Below are the code and all the weights of a small trained network. Each question names an input and a target symbol and asks about switching units off, where a switched-off unit gives its printed mean instead of its output.

import numpy as np


def w(rows, s, z=0):
    codes = np.array(rows[::2]) - 128.0
    scale = np.full(codes.shape[1], s)
    scale[-1] = z or s
    return codes * scale


def f(y):
    return np.maximum(y, 0)


def softmax(a):
    e = np.exp(a - a.max(-1, keepdims=True))
    return e / e.sum(-1, keepdims=True)


def log_softmax(a):
    a = a - a.max(-1, keepdims=True)
    return a - np.log(np.exp(a).sum(-1, keepdims=True))


def net(x, mask):
    ids = ['ΓΔΘΞΦΨαβεζηλμτω'.index(c) for c in x.split()]
    T = len(ids)
    res = E[ids] + P[:T]
    u = 0
    for l in range(2):
        r = res
        for j in range(2):
            rows = slice(3 * j, 3 * j + 3)
            q, k, v = (r @ M[l][rows].T for M in (Q, K, V))
            z = softmax(np.where(np.tri(T) > 0, q @ k.T / 3**0.5, -1e9)) @ v
            o = O[l][rows]
            res = res + np.where(mask[u + j], z, o[:, -1]) @ o[:, :-1]
        u += 2
        y = f(res @ A[l][:, :-1].T + A[l][:, -1])
        res = res + np.where(mask[u : u + 4], y, B[l][:, -1]) @ B[l][:, :-1]
        u += 4
    return log_softmax(res[-1] @ U[:, :-1].T + U[:, -1])


Q, K, V, O, A, B = {}, {}, {}, {}, {}, {}
E = w([
[96,183,86,150,191,77,161,121],'Γ',
[238,164,203,1,130,170,44,45],'Δ',
[133,131,150,50,170,120,115,112],'Θ',
[133,170,167,124,132,157,160,128],'Ξ',
[67,220,109,147,151,134,151,156],'Φ',
[168,145,149,83,97,105,71,120],'Ψ',
[113,195,105,140,194,130,115,160],'α',
[117,195,188,18,148,164,132,104],'β',
[112,136,154,66,124,110,116,157],'ε',
[88,99,157,143,233,112,236,161],'ζ',
[134,66,119,80,156,60,82,200],'η',
[6,123,97,65,179,33,178,194],'λ',
[223,105,122,94,182,64,66,129],'μ',
[234,128,190,161,93,152,82,170],'τ',
[61,175,89,170,159,88,73,251],'ω',
],0.014)
P = w([
[175,139,44,102,90,119,195,196],'0',
[91,110,167,145,128,58,74,81],'1',
[116,41,128,133,94,183,106,137],'2',
[179,188,102,93,106,94,178,178],'3',
[119,146,163,129,126,63,122,123],'4',
[106,26,79,129,100,171,104,127],'5',
[195,201,135,92,106,106,200,206],'6',
[112,146,196,145,132,45,104,137],'7',
[102,9,51,117,100,174,99,112],'8',
[206,198,163,85,101,107,212,245],'9',
[98,142,216,158,137,22,99,176],'10',
[119,66,68,144,127,210,127,122],'11',
],0.013)
Q[0] = w([
[36,168,36,140,119,157,43,22],'0.h1',
[114,106,251,106,199,38,157,194],'0.h1',
[135,172,231,104,82,109,167,210],'0.h1',
[200,81,19,30,109,227,194,188],'0.h2',
[93,97,128,92,153,254,105,113],'0.h2',
[166,125,23,76,72,195,216,57],'0.h2',
],0.016)
K[0] = w([
[167,181,175,66,154,104,134,221],'0.h1',
[144,54,34,128,147,186,124,119],'0.h1',
[88,111,86,93,77,208,124,116],'0.h1',
[140,208,254,126,86,49,138,197],'0.h2',
[127,98,139,112,185,139,99,226],'0.h2',
[173,203,208,127,180,32,163,127],'0.h2',
],0.019)
V[0] = w([
[111,144,118,115,72,130,133,131],'0.h1',
[117,92,91,143,111,141,121,97],'0.h1',
[123,117,132,126,164,167,112,133],'0.h1',
[60,163,133,108,31,169,92,153],'0.h2',
[138,184,77,145,199,152,47,145],'0.h2',
[104,128,119,143,1,92,169,88],'0.h2',
],0.015)
O[0] = w([
[123,105,129,143,147,105,160,121,149],'0.h1',
[110,140,128,154,172,138,102,174,71],'0.h1',
[114,137,153,135,106,152,105,142,192],'0.h1',
[127,80,148,141,108,76,186,82,173],'0.h2',
[110,164,129,118,7,133,181,142,25],'0.h2',
[147,99,100,136,207,87,169,104,2],'0.h2',
],0.012,0.0024)
A[0] = w([
[24,68,92,171,150,247,196,126,241],'0.n1',
[159,155,179,95,111,51,83,105,68],'0.n2',
[125,144,144,174,103,38,87,157,6],'0.n3',
[149,72,40,210,105,235,142,128,187],'0.n4',
],0.011,0.0024)
B[0] = w([
[182,244,114,50,38,120,2,71,228],'0.n1',
[84,168,78,207,145,88,175,151,255],'0.n2',
[193,129,188,71,103,141,137,48,224],'0.n3',
[229,11,141,120,190,91,138,119,224],'0.n4',
],0.0082,0.0055)
Q[1] = w([
[203,105,82,35,132,162,189,163],'1.h1',
[92,141,143,233,117,105,164,178],'1.h1',
[147,113,48,47,140,200,155,128],'1.h1',
[72,176,157,179,113,43,111,110],'1.h2',
[141,121,39,150,76,118,64,233],'1.h2',
[187,91,183,250,139,121,127,86],'1.h2',
],0.016)
K[1] = w([
[110,242,200,209,188,109,198,205],'1.h1',
[71,113,36,168,122,225,133,31],'1.h1',
[147,201,226,137,150,49,124,163],'1.h1',
[44,116,58,109,141,212,213,83],'1.h2',
[131,111,163,245,132,87,220,225],'1.h2',
[117,36,45,222,76,154,86,3],'1.h2',
],0.012)
V[1] = w([
[205,47,159,195,98,124,121,209],'1.h1',
[130,128,41,227,85,30,52,166],'1.h1',
[42,50,139,7,117,32,88,219],'1.h1',
[152,106,157,170,102,117,81,102],'1.h2',
[129,167,87,124,143,145,128,62],'1.h2',
[176,133,99,130,113,109,99,113],'1.h2',
],0.013)
O[1] = w([
[94,95,171,97,114,73,122,179,163],'1.h1',
[97,80,124,45,147,114,163,129,93],'1.h1',
[97,103,8,143,119,105,138,112,170],'1.h1',
[72,138,122,119,146,135,152,131,151],'1.h2',
[116,139,94,107,135,107,123,111,131],'1.h2',
[116,142,124,99,147,149,143,111,254],'1.h2',
],0.013,0.0067)
A[1] = w([
[121,101,139,237,229,78,172,80,94],'1.n1',
[68,105,154,126,66,104,19,16,217],'1.n2',
[184,32,28,153,113,191,184,226,3],'1.n3',
[119,76,65,185,123,49,254,228,133],'1.n4',
],0.01,0.0029)
B[1] = w([
[52,182,150,23,52,135,87,142,219],'1.n1',
[84,140,118,196,170,165,171,143,249],'1.n2',
[34,195,204,58,127,84,138,186,203],'1.n3',
[246,89,111,211,152,188,115,73,231],'1.n4',
],0.011)
U = w([
[248,172,104,87,90,73,119,188,253],'Γ',
[155,197,178,177,174,156,182,173,74],'Δ',
[91,130,108,180,132,121,106,180,150],'Θ',
[98,101,215,105,109,140,50,124,123],'Ξ',
[135,121,160,120,107,116,168,88,85],'Φ',
[143,110,173,125,143,176,72,66,76],'Ψ',
[107,98,146,169,30,132,174,183,136],'α',
[116,131,156,161,61,152,60,123,40],'β',
[147,75,141,123,44,196,43,113,146],'ε',
[117,111,133,158,143,205,1,170,68],'ζ',
[110,84,113,161,130,160,109,148,195],'η',
[144,89,104,72,81,191,62,159,106],'λ',
[103,87,101,140,88,141,90,231,183],'μ',
[115,105,170,188,135,77,98,125,162],'τ',
[109,104,168,174,120,220,142,96,53],'ω',
],0.0065,0.0048)

Each question gives the input, a string of symbols that net reads in full, and the target symbol t.
The units are the heads (3 rows each of Q, K, V and O) and the neurons (one row each of A and B). Each row of codes is followed by its name. A weight is (code - 128) times the scale printed after its matrix; where a second scale follows, it is the last column's (O, A, B and U).
mask holds one flag per unit, layer by layer, with each layer's heads first. A switched-off unit (its flag False) gives its mean, the last column of its rows in O or B, instead of its output. The means were averaged over made-up inputs and are rounded, as every weight is.
A unit's drop is (log p(t) with every unit on - log p(t) with that unit switched off) / (log p(t) with every unit on - log p(t) with every unit switched off).
The circuit of an input: a set's keep is (log p(t) with only the set's units on - log p(t) with every unit switched off) / (log p(t) with every unit on - log p(t) with every unit switched off). Starting from all 12 units, units are removed one at a time, each time the one whose removal leaves the highest keep (on an exact tie, the one counted first), for as long as the keep stays at least 0.8.
circuit, biggest first: the units of the circuit, biggest drop first
top k neurons: the k neurons with the biggest drops, biggest first
top k neurons in layer l: the k neurons of layer l with the biggest drops, biggest first
which heads matter: for each layer, one digit per head in row order, 1 if its drop is at least 0.15 and else 0, layers parted by /
input Ξ Φ Ξ Θ Ξ ε α Δ Ξ, target ε: circuit, biggest first : (0.h2; 0.n1)
input Ξ β μ Ψ Ξ Ξ Ξ β Ξ, target ω: top neuron in layer 1 : (1.n2)
input ε ζ Ξ β ζ, target Ξ: circuit, biggest first : (0.h2; 1.n1)
input Θ α τ η Ψ Ξ, target μ: circuit, biggest first : (1.h1; 1.n3)
input τ Ξ Ξ ζ τ Γ Ψ α, target Γ: top 4 neurons : (1.n2; 0.n4; 0.n3; 0.n1)
input Ξ α Ξ α β, target Ξ: top 4 neurons : (1.n1; 0.n1; 1.n2; 1.n4)
input Γ ε β ζ Ξ, target β: circuit, biggest first : (1.n1; 1.h1; 0.h2)
input α Ξ τ η α Ξ, target μ: circuit, biggest first : (1.h1; 0.n1; 1.n2)
input η Ξ η Ξ Θ Ψ α η Ξ η α ζ, target μ: circuit, biggest first : (1.h1; 0.n1; 1.n2; 0.h1)
input α η α τ Ξ α, target Ξ: circuit, biggest first : (1.h1; 0.n2)
input τ Δ ε λ Ξ, target ε: which heads matter : 01 / 10
input Ξ ε ω Δ Γ, target ω: which heads matter : 01 / 10
input Φ α Ξ Φ ω β β τ τ ω β, target τ: which heads matter : 00 / 10
input α τ ε Ξ Ξ β η Ξ ζ τ Ξ, target ζ: circuit, biggest first : (0.h2)
input ζ Ξ ε, target ζ: which heads matter : 11 / 00
input Ξ Δ η η α τ Δ Ξ λ Ξ Ξ, target λ: circuit, biggest first : (1.n1; 1.h1; 0.n1)
input ζ β τ, target Ξ: top 2 neurons : (1.n3; 0.n4)
input Ξ Ξ Ξ Ξ ζ β α η, target β: circuit, biggest first : (1.h1; 1.n1; 0.n2)
input λ Ξ Ξ Ξ τ β ζ Ξ ζ Ξ β, target ζ: which heads matter : 11 / 00
input α Ξ Ψ Θ η ε Ξ μ, target ε: top 2 neurons in layer 1 : (1.n1; 1.n4)
input Θ λ α λ ε ζ μ τ β, target Ξ: circuit, biggest first : (1.h1)
input Φ Ξ Φ Ξ τ, target Φ: top 2 neurons : (0.n1; 0.n3)
input α Ξ β Ξ β, target β: circuit, biggest first : (1.h1; 1.n1; 0.n2; 0.h2)
input Δ η μ Θ η, target μ: circuit, biggest first : (0.h2; 1.h1)
input Ξ α α λ τ β λ β Δ τ β λ, target Ξ: which heads matter : 00 / 10
input Ξ Ξ Ξ Γ η, target Ξ: circuit, biggest first : (0.h2; 1.n1; 1.h1; 0.n1)
input Δ Ξ Ξ τ Ξ α τ ω Ξ η μ, target Ξ: which heads matter : 11 / 00
